Below are the code and all the weights of a small trained network. Each question names an input and a target symbol and asks about switching units off, where a switched-off unit gives its printed mean instead of its output.

import numpy as np


def w(rows, s, z=0):
    codes = np.array(rows[::2]) - 128.0
    scale = np.full(codes.shape[1], s)
    scale[-1] = z or s
    return codes * scale


def f(y):
    return y / 2 * (1 + np.tanh(0.7978845608 * (y + 0.044715 * y**3)))


def softmax(a):
    e = np.exp(a - a.max(-1, keepdims=True))
    return e / e.sum(-1, keepdims=True)


def log_softmax(a):
    a = a - a.max(-1, keepdims=True)
    return a - np.log(np.exp(a).sum(-1, keepdims=True))


def net(x, mask):
    ids = ['αβγητψ'.index(c) for c in x.split()]
    T = len(ids)
    res = E[ids] + P[:T]
    u = 0
    for l in range(3):
        q, k, v = (res @ M[l].T for M in (Q, K, V))
        z = softmax(np.where(np.tri(T) > 0, q @ k.T / 3**0.5, -1e9)) @ v
        res = res + np.where(mask[u], z, O[l][:, -1]) @ O[l][:, :-1]
        u += 1
        y = f(res @ A[l][:, :-1].T + A[l][:, -1])
        res = res + np.where(mask[u : u + 8], y, B[l][:, -1]) @ B[l][:, :-1]
        u += 8
    return log_softmax(res[-1] @ U[:, :-1].T + U[:, -1])


Q, K, V, O, A, B = {}, {}, {}, {}, {}, {}
E = w([
[166,194,39,93,97,61,195,45],'α',
[105,79,59,93,197,89,137,8],'β',
[35,170,188,239,41,160,180,121],'γ',
[98,34,167,113,210,130,87,103],'η',
[203,143,98,66,117,151,153,182],'τ',
[139,124,254,138,153,131,85,233],'ψ',
],0.0031)
P = w([
[163,83,221,80,90,97,177,117],'0',
[137,186,142,139,153,171,79,82],'1',
[171,64,175,96,87,72,164,119],'2',
[90,159,142,161,198,143,195,152],'3',
[163,65,147,116,86,67,163,142],'4',
[137,190,170,70,146,177,162,48],'5',
[154,53,112,143,80,52,156,159],'6',
[68,175,84,183,171,169,65,152],'7',
[167,52,75,153,78,48,120,161],'8',
[123,170,164,102,196,141,243,116],'9',
[127,37,44,156,64,55,112,161],'10',
[118,196,128,98,118,203,50,65],'11',
[119,63,28,146,34,5,58,177],'12',
[68,156,60,171,214,135,150,188],'13',
],0.0031)
Q[0] = w([
[157,157,250,88,90,108,153,192],'L0H1',
[204,124,68,86,92,222,73,164],'L0H1',
[146,36,132,118,174,147,1,99],'L0H1',
],0.0085)
K[0] = w([
[72,140,126,165,217,153,2,68],'L0H1',
[57,85,146,154,37,132,130,3],'L0H1',
[114,239,188,112,46,100,126,138],'L0H1',
],0.008)
V[0] = w([
[244,141,89,135,201,7,127,198],'L0H1',
[109,139,212,124,29,155,90,104],'L0H1',
[81,186,180,182,182,41,223,154],'L0H1',
],0.0015)
O[0] = w([
[52,31,115,100,132,166,235,151,232],'L0H1',
[134,199,246,56,151,168,111,83,164],'L0H1',
[139,125,173,141,90,168,179,133,246],'L0H1',
],0.0012,0.00012)
A[0] = w([
[74,126,181,191,2,137,179,109,223],'L0N1',
[89,189,117,164,219,192,197,148,176],'L0N2',
[119,179,137,154,169,179,132,135,120],'L0N3',
[135,100,147,125,103,87,160,130,156],'L0N4',
[126,192,151,118,162,178,91,100,111],'L0N5',
[73,165,122,230,92,226,137,105,153],'L0N6',
[115,197,141,128,135,193,58,62,98],'L0N7',
[97,140,70,145,146,140,108,154,2],'L0N8',
],0.0094,0.00065)
B[0] = w([
[129,116,208,132,53,2,107,110,254],'L0N1',
[86,224,133,135,221,112,201,141,197],'L0N2',
[94,201,135,112,153,147,123,138,119],'L0N3',
[150,105,148,128,142,95,158,126,195],'L0N4',
[115,209,144,89,156,159,90,104,111],'L0N5',
[89,209,155,134,139,21,87,125,151],'L0N6',
[118,227,128,105,156,168,46,81,104],'L0N7',
[75,150,82,183,108,142,94,143,78],'L0N8',
],0.0087,0.00078)
Q[1] = w([
[68,144,104,145,151,141,172,163],'L1H1',
[114,97,66,192,143,91,126,186],'L1H1',
[169,33,168,107,134,44,252,143],'L1H1',
],0.041)
K[1] = w([
[100,223,93,96,124,208,21,108],'L1H1',
[150,126,143,64,42,162,15,66],'L1H1',
[86,106,2,221,107,97,41,211],'L1H1',
],0.025)
V[1] = w([
[195,151,61,81,86,164,168,142],'L1H1',
[146,105,210,137,161,194,100,252],'L1H1',
[91,45,115,121,200,161,101,75],'L1H1',
],0.015)
O[1] = w([
[104,70,152,38,97,127,202,89,129],'L1H1',
[2,115,50,140,59,136,93,210,27],'L1H1',
[115,118,140,226,100,217,126,74,4],'L1H1',
],0.0084,0.0025)
A[1] = w([
[85,2,197,197,174,182,35,220,130],'L1N1',
[96,210,104,220,141,216,130,63,30],'L1N2',
[128,2,73,167,96,187,139,100,16],'L1N3',
[120,105,123,142,156,156,174,173,168],'L1N4',
[107,12,151,135,25,125,124,186,13],'L1N5',
[223,42,166,103,46,54,120,168,23],'L1N6',
[87,198,59,182,158,135,116,170,21],'L1N7',
[77,201,123,76,192,172,83,214,249],'L1N8',
],0.0087,0.0017)
B[1] = w([
[122,148,43,254,138,128,135,35,154],'L1N1',
[151,181,103,244,138,160,130,228,149],'L1N2',
[227,137,209,67,142,75,117,128,164],'L1N3',
[120,133,117,71,69,182,64,67,139],'L1N4',
[238,187,134,166,160,185,83,200,186],'L1N5',
[37,68,90,204,71,168,72,158,253],'L1N6',
[86,123,55,61,132,83,1,184,154],'L1N7',
[120,119,11,132,140,55,219,80,201],'L1N8',
],0.0079,0.0056)
Q[2] = w([
[236,10,100,174,33,99,114,122],'L2H1',
[96,99,113,147,132,149,155,111],'L2H1',
[96,154,74,104,188,151,184,136],'L2H1',
],0.011)
K[2] = w([
[112,154,225,159,64,8,67,123],'L2H1',
[118,139,126,118,105,126,117,149],'L2H1',
[157,95,125,70,122,194,133,132],'L2H1',
],0.011)
V[2] = w([
[149,107,87,112,138,131,140,116],'L2H1',
[161,62,86,132,154,207,139,116],'L2H1',
[41,229,253,166,78,12,98,145],'L2H1',
],0.0077)
O[2] = w([
[138,160,124,107,100,119,129,132,110],'L2H1',
[112,158,145,115,70,146,148,124,64],'L2H1',
[116,40,97,183,254,128,96,133,253],'L2H1',
],0.0061,0.0043)
A[2] = w([
[55,149,27,218,98,139,111,153,143],'L2N1',
[119,120,224,69,70,189,77,225,63],'L2N2',
[103,87,168,52,59,114,240,22,253],'L2N3',
[209,64,215,102,227,112,146,65,131],'L2N4',
[146,181,143,219,21,196,130,137,242],'L2N5',
[2,99,78,63,12,96,210,92,176],'L2N6',
[106,74,177,87,38,155,172,180,145],'L2N7',
[225,207,234,173,123,180,209,65,136],'L2N8',
],0.0082,0.0022)
B[2] = w([
[144,103,154,75,76,147,116,164,245],'L2N1',
[165,120,104,86,153,65,110,133,150],'L2N2',
[130,132,167,115,64,135,241,92,243],'L2N3',
[120,120,120,109,76,118,99,195,254],'L2N4',
[82,216,113,168,164,142,157,139,207],'L2N5',
[151,57,151,201,191,136,107,127,246],'L2N6',
[140,147,104,97,178,106,151,116,172],'L2N7',
[116,104,126,89,144,144,5,31,201],'L2N8',
],0.013,0.0082)
U = w([
[117,106,198,235,161,132,246,86,207],'α',
[152,137,192,2,20,140,101,101,2],'β',
[141,12,112,175,124,139,37,185,244],'γ',
[98,164,115,201,220,191,67,46,25],'η',
[200,207,50,50,220,3,159,142,179],'τ',
[63,220,114,150,33,189,160,208,29],'ψ',
],0.002,0.0013)

Each question gives the input, a string of symbols that net reads in full, and the target symbol t.
The units are the heads (3 rows each of Q, K, V and O) and the neurons (one row each of A and B). Each row of codes is followed by its name. A weight is (code - 128) times the scale printed after its matrix; where a second scale follows, it is the last column's (O, A, B and U).
mask holds one flag per unit, layer by layer, with each layer's heads first. A switched-off unit (its flag False) gives its mean, the last column of its rows in O or B, instead of its output. The means were averaged over made-up inputs and are rounded, as every weight is.
A unit's drop is (log p(t) with every unit on - log p(t) with that unit switched off) / (log p(t) with every unit on - log p(t) with every unit switched off).
unit that matters most: the unit with the biggest drop
k most important neurons: the k neurons with the biggest drops, biggest first
k most important neurons of layer l: the k neurons of layer l with the biggest drops, biggest first
input τ α τ β τ τ, target η: 3 most important neurons => (L0N2; L2N8; L1N2)
input α α γ α τ τ γ τ β γ α γ, target τ: unit that matters most => L0N2
input γ τ β, target γ: 2 most important neurons => (L2N4; L0N1)
input η γ τ τ η τ α γ τ γ τ α, target τ: 2 most important neurons of layer 1 => (L1N8; L1N6)
input τ ψ β, target β: 2 most important neurons => (L1N3; L2N8)
input τ α γ α τ ψ α, target γ: 3 most important neurons => (L0N1; L2N4; L2N3)
input η τ η τ τ β ψ γ η γ ψ η τ α, target ψ: 2 most important neurons => (L1N2; L2N5)
input ψ β α τ τ ψ, target α: 4 most important neurons => (L2N6; L2N3; L1N8; L1N5)
input γ α τ α τ α η ψ τ η, target γ: 2 most important neurons of layer 1 => (L1N7; L1N8)
input γ τ α β, target α: 3 most important neurons => (L2N3; L2N6; L1N5)
input α β η ψ τ β β τ η ψ τ ψ ψ, target ψ: 4 most important neurons => (L1N1; L1N5; L2N5; L1N8)
input β τ ψ τ γ η α η ψ α τ α, target β: 2 most important neurons of layer 2 => (L2N8; L2N3)
input η τ ψ τ γ γ, target α: 2 most important neurons of layer 0 => (L0N1; L0N2)
input ψ τ τ τ τ η ψ β τ β, target η: 2 most important neurons => (L2N8; L1N2)
input α β α τ β α τ γ β β, target τ: most important neuron => (L0N6)
input τ α α α α η τ ψ α γ γ η γ γ, target ψ: 3 most important neurons => (L1N2; L2N5; L2N1)
input τ ψ α β, target γ: 2 most important neurons => (L2N6; L1N7)
input τ τ τ τ α β τ γ, target η: 2 most important neurons => (L2N8; L1N2)
input γ α γ γ, target β: 2 most important neurons => (L0N2; L1N8)
input β γ γ ψ γ β β β τ τ τ ψ τ τ, target γ: 3 most important neurons of layer 1 => (L1N7; L1N8; L1N5)
input τ β β ψ ψ α τ η ψ α ψ, target ψ: unit that matters most => L1N1
input γ ψ β β τ α τ ψ α β α η, target η: 3 most important neurons of layer 1 => (L1N2; L1N6; L1N7)
input τ ψ β τ τ τ τ ψ τ γ, target γ: 2 most important neurons of layer 2 => (L2N6; L2N1)
input τ α α γ ψ α β γ γ β τ α, target η: 3 most important neurons of layer 0 => (L0N2; L0N7; L0N6)
input ψ α τ ψ, target β: 2 most important neurons of layer 0 => (L0N2; L0N7)
input γ τ τ α τ γ τ α β τ η η τ τ, target ψ: 2 most important neurons of layer 1 => (L1N2; L1N7)
input γ β β τ τ ψ ψ τ ψ τ β ψ, target α: most important neuron of layer 1 => (L1N8)
